Here is a tiny trained network, its code and every weight. The questions are about switching its units off for an input and a class, where a switched-off unit gives its printed mean instead of its output.

import numpy as np


def w(rows, s, z=0):
    codes = np.array(rows[::2]) - 128.0
    scale = np.full(codes.shape[1], s)
    scale[-1] = z or s
    return codes * scale


def norm(h):
    return h / np.sqrt((h * h).mean(-1, keepdims=True) + 1e-5)


def f(y):
    return y / 2 * (1 + np.tanh(0.7978845608 * (y + 0.044715 * y**3)))


def log_softmax(a):
    a = a - a.max(-1, keepdims=True)
    return a - np.log(np.exp(a).sum(-1, keepdims=True))


def net(x, mask):
    res = np.array(x, float).reshape(1, 5) / 4 @ E
    u = 0
    for l in range(3):
        y = f(norm(res) @ A[l][:, :-1].T + A[l][:, -1])
        res = res + np.where(mask[u : u + 8], y, B[l][:, -1]) @ B[l][:, :-1]
        u += 8
    return log_softmax(norm(res)[-1] @ U[:, :-1].T + U[:, -1])


A, B = {}, {}
E = w([
[165,140,110,140,116,96,178,95,156,185,96,215],'x0',
[149,123,111,189,138,202,135,155,171,96,115,108],'x1',
[167,202,165,132,109,99,147,158,124,118,137,133],'x2',
[172,84,115,155,65,88,161,168,91,151,168,135],'x3',
[170,104,53,127,153,131,162,97,170,8,117,120],'x4',
],0.014)
A[0] = w([
[135,94,143,187,74,190,116,233,93,164,170,71,143],'L0N1',
[97,26,98,93,151,163,79,109,112,92,136,88,94],'L0N2',
[150,109,119,99,33,47,178,154,10,117,208,123,128],'L0N3',
[156,119,175,144,89,127,129,167,150,158,109,150,3],'L0N4',
[142,93,144,127,93,100,132,138,121,253,109,222,126],'L0N5',
[101,146,153,9,133,78,76,88,67,160,137,158,119],'L0N6',
[101,90,110,95,130,148,131,122,124,156,147,111,100],'L0N7',
[92,191,243,91,130,117,79,160,87,192,115,136,102],'L0N8',
],0.012,0.0062)
B[0] = w([
[149,35,146,24,215,96,85,208,17,95,124,119,216],'L0N1',
[65,68,142,136,140,104,189,129,132,118,118,65,201],'L0N2',
[200,129,195,107,66,142,35,119,171,180,197,167,236],'L0N3',
[81,132,117,141,94,149,157,162,55,129,133,112,142],'L0N4',
[66,149,60,191,94,234,247,26,178,151,201,186,247],'L0N5',
[86,45,79,50,200,139,140,196,78,119,144,56,215],'L0N6',
[95,149,124,155,174,125,120,109,132,122,90,115,145],'L0N7',
[254,231,153,142,106,93,86,179,92,160,163,173,235],'L0N8',
],0.0098,0.013)
A[1] = w([
[147,167,159,160,49,129,160,81,135,196,152,165,1],'L1N1',
[107,135,102,102,113,64,127,117,105,102,159,142,13],'L1N2',
[80,202,140,88,169,127,105,127,125,191,127,139,245],'L1N3',
[144,169,137,180,121,130,105,96,126,158,84,162,80],'L1N4',
[171,121,82,152,120,108,172,164,141,76,131,114,42],'L1N5',
[246,70,87,106,85,146,88,121,151,98,115,137,125],'L1N6',
[131,111,143,95,117,111,80,201,72,107,115,103,162],'L1N7',
[154,169,173,181,119,106,43,165,90,172,70,103,61],'L1N8',
],0.013,0.0048)
B[1] = w([
[93,155,21,201,47,143,136,9,165,166,166,89,234],'L1N1',
[163,125,116,68,156,118,138,162,131,96,164,106,125],'L1N2',
[196,35,146,105,164,145,114,98,100,166,160,135,217],'L1N3',
[160,100,176,116,62,175,105,128,89,144,158,117,145],'L1N4',
[211,126,110,125,163,135,206,163,68,169,122,132,156],'L1N5',
[122,140,149,112,97,64,86,180,146,153,141,158,214],'L1N6',
[206,118,145,98,241,123,133,115,125,155,105,118,254],'L1N7',
[135,117,184,96,154,72,92,180,156,125,139,122,167],'L1N8',
],0.012,0.0099)
A[2] = w([
[115,147,132,134,182,90,101,118,147,88,96,106,112],'L2N1',
[185,131,130,114,137,148,116,146,86,178,195,119,193],'L2N2',
[188,146,127,205,87,150,188,114,176,50,89,156,50],'L2N3',
[253,163,129,148,165,185,92,113,140,174,116,158,214],'L2N4',
[145,243,118,133,101,98,147,208,197,60,44,172,29],'L2N5',
[71,145,152,130,99,170,86,29,188,115,79,107,179],'L2N6',
[50,96,116,126,167,148,188,127,89,122,85,91,160],'L2N7',
[77,135,133,175,100,170,150,90,117,212,141,207,5],'L2N8',
],0.011,0.0021)
B[2] = w([
[127,154,119,138,118,138,122,111,145,182,96,196,151],'L2N1',
[16,169,181,174,97,104,109,139,201,71,96,169,250],'L2N2',
[188,98,98,54,150,185,159,175,12,136,226,154,165],'L2N3',
[85,176,118,48,66,99,43,162,114,96,137,167,241],'L2N4',
[182,116,64,160,110,190,159,87,155,243,139,200,145],'L2N5',
[54,142,241,131,121,50,46,144,136,64,101,145,161],'L2N6',
[159,147,76,185,143,155,188,61,144,126,77,81,184],'L2N7',
[219,105,43,128,133,187,144,159,105,102,87,182,215],'L2N8',
],0.011,0.012)
U = w([
[152,119,196,97,132,74,55,192,116,130,146,133,251],'0',
[135,71,80,132,195,168,192,124,123,114,80,86,98],'1',
[153,158,79,147,29,162,128,139,123,172,170,197,172],'2',
[7,153,132,220,96,124,146,92,183,91,76,79,12],'3',
],0.017,0.0022)

Each question gives the input, the list of numbers given to net, and the class t.
The units are the neurons (one row each of A and B). Each row of codes is followed by its name. A weight is (code - 128) times the scale printed after its matrix; where a second scale follows, it is the last column's (A, B and U).
mask holds one flag per neuron, layer by layer. A switched-off neuron (its flag False) gives its mean, the last column of its row in B, instead of its output. The means were averaged over made-up inputs and are rounded, as every weight is.
A unit's drop is (log p(t) with every unit on - log p(t) with that unit switched off) / (log p(t) with every unit on - log p(t) with every unit switched off).
The circuit of an input: a set's keep is (log p(t) with only the set's units on - log p(t) with every unit switched off) / (log p(t) with every unit on - log p(t) with every unit switched off). Starting from the 12 units with the biggest drops (on a tie, the unit counted first), units are removed one at a time, each time the one whose removal leaves the highest keep (on an exact tie, the one counted first), for as long as the keep stays at least 0.8.
circuit, biggest first: the units of the circuit, biggest drop first
unit that matters most: the unit with the biggest drop
top k neurons in layer l: the k neurons of layer l with the biggest drops, biggest first
drop when u is switched off: that unit's drop, to one decimal
input [0,-5,2,-2,-8], class 2: unit that matters most => L0N5
input [-3,2,1,-2,0], class 1: top 3 neurons in layer 0 => L0N3, L0N8, L0N2
input [-5,2,3,-2,1], class 1: top 2 neurons in layer 0 => L0N3, L0N8
input [-1,0,-6,-4,-1], class 3: top 2 neurons in layer 0 => L0N1, L0N8
input [-7,4,-2,-2,-2], class 1: top 2 neurons in layer 0 => L0N2, L0N3
input [-3,-8,-7,-6,-4], class 1: top 3 neurons in layer 0 => L0N6, L0N3, L0N2
input [8,1,-8,-4,5], class 1: top 2 neurons in layer 2 => L2N2, L2N3
input [8,-7,-3,-2,6], class 1: circuit, biggest first => L0N3, L0N8
input [0,1,-3,-1,3], class 1: top 2 neurons in layer 2 => L2N2, L2N4
input [4,-8,-3,0,6], class 0: top 3 neurons in layer 0 => L0N5, L0N2, L0N3
input [-2,7,-6,-5,1], class 3: top 3 neurons in layer 0 => L0N1, L0N6, L0N8
input [0,7,-5,1,-8], class 0: top 2 neurons in layer 0 => L0N1, L0N8
input [-3,0,3,-7,3], class 3: top 4 neurons in layer 0 => L0N8, L0N1, L0N6, L0N3
input [0,1,-5,3,2], class 1: circuit, biggest first => L0N2
input [-7,6,-2,-7,3], class 3: top 3 neurons in layer 0 => L0N1, L0N8, L0N6
input [4,-6,-5,-2,8], class 1: top 2 neurons in layer 0 => L0N3, L0N8
input [0,1,-3,6,7], class 0: top 2 neurons in layer 1 => L1N1, L1N6
input [2,2,-6,-1,1], class 3: drop when L0N8 is switched off => 0.3
input [-1,3,8,7,-6], class 0: drop when L0N1 is switched off => 3.5
input [-4,3,4,6,-5], class 0: circuit, biggest first => L0N1
input [5,4,7,-7,0], class 0: drop when L0N5 is switched off => 2.3
input [-7,-2,-4,1,5], class 1: drop when L2N2 is switched off => 0.6
